Here is a tiny trained network, its code and every weight. The questions are about switching its units off for an input and a target symbol, where a switched-off unit gives its printed mean instead of its output.

import numpy as np


def w(rows, s, z=0):
    codes = np.array(rows[::2]) - 128.0
    scale = np.full(codes.shape[1], s)
    scale[-1] = z or s
    return codes * scale


def f(y):
    return np.maximum(y, 0)


def softmax(a):
    e = np.exp(a - a.max(-1, keepdims=True))
    return e / e.sum(-1, keepdims=True)


def log_softmax(a):
    a = a - a.max(-1, keepdims=True)
    return a - np.log(np.exp(a).sum(-1, keepdims=True))


def net(x, mask):
    ids = ['ΛΠδεζηξτ'.index(c) for c in x.split()]
    T = len(ids)
    res = E[ids] + P[:T]
    q, k, v = (res @ M[0].T for M in (Q, K, V))
    z = softmax(np.where(np.tri(T) > 0, q @ k.T / 3**0.5, -1e9)) @ v
    res = res + np.where(mask[0], z, O[0][:, -1]) @ O[0][:, :-1]
    y = f(res @ A[0][:, :-1].T + A[0][:, -1])
    res = res + np.where(mask[1:17], y, B[0][:, -1]) @ B[0][:, :-1]
    return log_softmax(res[-1] @ U[:, :-1].T + U[:, -1])


Q, K, V, O, A, B = {}, {}, {}, {}, {}, {}
E = w([
[137,196,117,253,229,224],'Λ',
[129,238,57,57,250,169],'Π',
[161,153,73,145,104,31],'δ',
[111,200,227,70,87,82],'ε',
[37,121,78,82,101,24],'ζ',
[62,59,55,102,92,178],'η',
[248,60,123,126,67,157],'ξ',
[31,161,230,44,101,135],'τ',
],0.005)
P = w([
[169,53,210,103,254,109],'0',
[134,139,154,168,119,114],'1',
[130,131,134,140,115,113],'2',
[126,138,128,109,97,116],'3',
[120,137,112,106,81,120],'4',
[112,138,106,102,72,131],'5',
[115,140,98,92,74,134],'6',
[107,140,95,88,58,134],'7',
[107,152,88,92,40,148],'8',
[103,154,79,80,37,153],'9',
[102,156,75,79,28,157],'10',
[97,159,71,81,19,161],'11',
[89,160,77,78,20,154],'12',
],0.003)
Q[0] = w([
[97,211,141,73,31,111],'H0',
[152,183,252,107,149,215],'H0',
[86,120,78,167,175,191],'H0',
],0.031)
K[0] = w([
[165,52,109,76,196,146],'H0',
[129,149,214,134,255,60],'H0',
[85,179,77,160,140,144],'H0',
],0.034)
V[0] = w([
[240,132,162,199,97,163],'H0',
[188,222,128,107,119,2],'H0',
[180,148,15,147,221,142],'H0',
],0.016)
O[0] = w([
[182,166,176,41,139,163,42],'H0',
[117,94,195,171,168,235,253],'H0',
[137,9,109,75,139,128,95],'H0',
],0.013,0.0033)
A[0] = w([
[148,52,110,174,102,125,103],'N0',
[94,205,138,103,136,81,154],'N1',
[137,130,127,105,121,103,100],'N2',
[134,148,141,55,99,115,133],'N3',
[137,121,80,130,84,111,98],'N4',
[141,59,175,102,79,92,47],'N5',
[167,144,111,135,158,155,96],'N6',
[144,133,95,105,87,95,87],'N7',
[160,162,164,163,152,161,50],'N8',
[74,186,115,91,169,172,86],'N9',
[158,116,88,110,107,190,255],'N10',
[69,114,138,130,119,89,156],'N11',
[109,129,120,179,67,143,185],'N12',
[100,153,96,112,254,92,128],'N13',
[194,75,195,169,149,115,149],'N14',
[213,147,51,209,155,171,80],'N15',
],0.014,0.0039)
B[0] = w([
[74,213,114,90,135,115,195],'N0',
[175,203,44,128,60,150,234],'N1',
[117,86,141,142,161,132,152],'N2',
[34,116,154,119,158,167,175],'N3',
[178,90,64,123,180,137,176],'N4',
[178,142,192,106,155,8,165],'N5',
[89,108,124,167,96,95,141],'N6',
[141,60,97,135,216,148,183],'N7',
[121,189,130,130,250,129,216],'N8',
[208,121,165,167,161,79,185],'N9',
[117,155,137,51,93,227,206],'N10',
[60,122,92,149,81,89,202],'N11',
[140,61,207,183,114,139,254],'N12',
[178,91,192,161,101,217,149],'N13',
[181,63,133,145,49,108,204],'N14',
[232,63,164,22,91,119,151],'N15',
],0.02,0.0067)
U = w([
[104,93,163,105,201,100,3],'Λ',
[134,169,128,84,105,37,91],'Π',
[254,26,200,99,57,175,197],'δ',
[164,175,160,182,199,111,117],'ε',
[18,104,166,195,104,120,139],'ζ',
[144,84,60,141,158,116,135],'η',
[31,222,80,65,129,223,220],'ξ',
[160,177,93,147,25,121,24],'τ',
],0.0038,0.0027)

Each question gives the input, a string of symbols that net reads in full, and the target symbol t.
The units are the heads (3 rows each of Q, K, V and O) and the neurons (one row each of A and B). Each row of codes is followed by its name. A weight is (code - 128) times the scale printed after its matrix; where a second scale follows, it is the last column's (O, A, B and U).
mask holds one flag per unit, heads first, then neurons. A switched-off unit (its flag False) gives its mean, the last column of its rows in O or B, instead of its output. The means were averaged over made-up inputs and are rounded, as every weight is.
A unit's drop is (log p(t) with every unit on - log p(t) with that unit switched off) / (log p(t) with every unit on - log p(t) with every unit switched off).
The circuit of an input: a set's keep is (log p(t) with only the set's units on - log p(t) with every unit switched off) / (log p(t) with every unit on - log p(t) with every unit switched off). Starting from the 12 units with the biggest drops (on a tie, the unit counted first), units are removed one at a time, each time the one whose removal leaves the highest keep (on an exact tie, the one counted first), for as long as the keep stays at least 0.8.
units of the circuit, in order: the units of the circuit, biggest drop first
top k neurons: the k neurons with the biggest drops, biggest first
drop of u: that unit's drop, to one decimal
input Π ε ε δ δ ε, target Π: units of the circuit, in order	[H0; N5; N0]
input ξ ε η ζ τ ε ε δ ε τ, target ξ: units of the circuit, in order	[H0; N3]
input ε δ ε ε δ δ, target δ: units of the circuit, in order	[N14; H0]
input Λ η ε δ, target η: units of the circuit, in order	[H0; N7; N4]
input ε ε Λ Π ζ τ ε ε δ ξ Π, target ξ: top 3 neurons	[N12; N10; N14]
input ε ε ε δ Π, target δ: units of the circuit, in order	[N13; N15]
input ε Π ξ Π, target ξ: top 2 neurons	[N12; N0]
input ε ε η ε ε τ, target ε: top neuron	[N8]
input ζ ξ δ ε Π δ ξ ε ε ε δ, target ξ: top 2 neurons	[N3; N12]
input δ Λ δ ε ε ε ε ε ε Λ, target ξ: top 3 neurons	[N12; N10; N14]
input Π δ Π η δ ε ξ δ ε ξ, target ξ: top 4 neurons	[N12; N10; N3; N9]
input ε Λ ε ζ ε δ ξ τ ε, target ε: top 2 neurons	[N8; N9]
input δ ε ε τ, target δ: units of the circuit, in order	[H0; N14]
input δ ξ ε η ξ ε ζ ε, target δ: top 2 neurons	[N14; N0]
input η ζ δ δ Λ ε τ ε ε ε ε δ τ, target η: top 2 neurons	[N7; N4]
input ε Π ξ τ δ Π Π ε δ ε ε ε ζ, target ξ: units of the circuit, in order	[H0; N3; N12]
input δ ε ε Π ε ζ ε ζ Π ε Λ, target δ: top 2 neurons	[N15; N8]
input δ ε ε ε δ ζ ε δ ε δ δ, target δ: top 2 neurons	[N15; N14]
input ε Π τ δ τ ε δ δ τ, target ε: drop of N8	0.3
input τ τ ε δ Π ε ε, target τ: drop of N1	0.8
input ε δ ξ ξ, target ξ: drop of N14	-0.2
input δ ε ξ ε ε ε ζ ε ε δ ε τ, target δ: drop of H0	1.0
input ε δ Π Λ ε δ ζ Λ, target ξ: top 3 neurons	[N12; N10; N9]
